arr =
[[  29.37   94.97  133.16  168.72   32.45]
 [ -20.66  -21.11  -36.42 -147.50  -89.85]
 [ -38.81   22.46   38.68  142.08  137.43]
 [ -27.07  -32.26  -50.05 -151.30  -78.77]
 [   3.65   53.02   85.74  216.03  135.06]
 [ -15.27   36.82   62.80  190.73  143.74]
 [ -25.22   54.17   73.98  146.69  113.99]
 [  -3.44   58.15   88.39  202.65  130.32]
 [  39.11   89.93  132.53  229.34   86.03]
 [ -19.55   42.84   67.54  181.24  137.53]
 [ -46.70    7.36   18.97  121.14  137.64]
 [  96.03   92.23  139.23  179.17  -19.84]]
Rows and columns are numbered from 1.
The maximum -> 229.34
The entry in row 3 and column 3: 38.68
Report the entry directly above the largest entry.
Answer: 202.65
Report the entry at row 2, column 2.
Answer: -21.11
Report the bottom-right entry.
Answer: -19.84
The entry in row 1 and column 1: 29.37
Report the top-right entry.
Answer: 32.45
Report the bottom-left entry.
Answer: 96.03
The entry just right of the smallest entry -> -78.77
The top entry of the column that holds the largest entry -> 168.72
Report the entry at row 1, column 2.
Answer: 94.97
Report the entry in row 3 and column 1.
Answer: -38.81
Report the entry in row 1 and column 3.
Answer: 133.16
Report the entry directly below -15.27.
Answer: -25.22
Report the entry directly below -19.55.
Answer: -46.70
Report the entry directly above 7.36.
Answer: 42.84
Report the entry just left of 181.24.
Answer: 67.54
Report the entry directly below the smallest entry.
Answer: 216.03
Report the entry directly above 67.54.
Answer: 132.53
Report the entry just left of 113.99.
Answer: 146.69
The entry in row 2 and column 1 is -20.66
Report the entry just left of 18.97.
Answer: 7.36
Report the entry just left of 89.93.
Answer: 39.11
The entry directly above 143.74 -> 135.06
The entry just right of -38.81: 22.46
Report the entry just left of 88.39.
Answer: 58.15

W =
[[ 12.9  -6.4 -11.6   7.4  15.3  -3.3 -38.9  -0.9   9.7  23.6  27.5  33.6
    8.5   0.5]
 [ -6.5  -8.6  -3.7  -9.5   5.1  -2.3   9.4  20.8   9.5  -3.2 -37.0 -12.8
   -0.1  -3.6]
 [  0.4  -4.2  -4.7  18.8   2.3   3.8  34.3   4.3   6.4 -18.5  -9.9  -6.3
  -15.6   4.1]
 [  2.0  -8.2  -9.1   6.1  23.0 -22.9 -16.0 -21.6  -1.1   1.8  -0.3 -12.3
  -14.9   0.4]
 [  0.0  -7.0  19.8  -7.4   1.5  20.6  72.1  21.1 -25.0  12.6 -36.8  17.4
    5.0   3.4]
 [  6.8  -5.0 -40.4  -3.4   9.0 -12.5 -32.7  -1.7 -22.3   6.7  16.1 -35.5
   -8.4   1.8]]
The minimum -> -40.4
The entry just right of -40.4 is -3.4
The entry just left of 3.4: 5.0
Read off the largest entry.
72.1
The entry just left of 9.4 -> -2.3
The entry just right of 15.3: -3.3
Read off the entry just left of -0.1.
-12.8
The entry just right of -0.1 is -3.6
The entry just left of -16.0 is -22.9
Read off the entry just left of the smallest entry.
-5.0
The entry just right of -15.6 is 4.1
The entry just left of -1.7 is -32.7
Read off the entry just left of -3.2.
9.5
The entry just right of -36.8 is 17.4
The entry just right of -21.6 -> -1.1

0.383,11.668,-7.914,11.604,-6.682
-13.414,-0.496,-0.799,-1.592,1.106
4.171,-4.349,-1.871,-3.803,-2.819
-22.548,-2.220,-1.437,-3.836,0.988
-3.854,-0.447,-4.183,-0.497,-4.014
-26.965,-1.840,-0.483,-3.902,2.692
-0.911,0.480,-5.025,0.679,-5.173
-7.231,-2.203,-3.587,-2.463,-3.262
18.834,-15.650,4.728,-14.010,1.446
9.308,-1.809,-4.988,-0.718,-6.665
Rows and columns are numbered from 1.
The entry directly above the largest entry: -7.231
Give the entry directly above -15.650.
Answer: -2.203
Give the bottom entry of the column that holds the smallest entry.
Answer: 9.308
Give the entry at row 1, column 2.
Answer: 11.668
The entry in row 2 and column 3 is -0.799
Give the entry just right of the largest entry.
Answer: -15.650
Give the entry directly above the smallest entry.
Answer: -3.854
Give the entry in the bottom-right corner.
Answer: -6.665
Give the entry in row 1 and column 3.
Answer: -7.914
The entry at row 3, column 1 is 4.171
Give the entry at row 2, column 1.
Answer: -13.414
Give the top entry of the column that holds the smallest entry.
Answer: 0.383
Give the entry just right of -2.463.
Answer: -3.262
Give the entry in the top-right corner.
Answer: -6.682
Give the smallest entry.
Answer: -26.965
The entry just left of -1.871: -4.349
Give the entry directly below -1.437.
Answer: -4.183
Give the entry directly above -14.010.
Answer: -2.463
The entry directly above -1.437: -1.871
Give the entry directly above -5.025.
Answer: -0.483
The entry just left of 0.988 -> -3.836
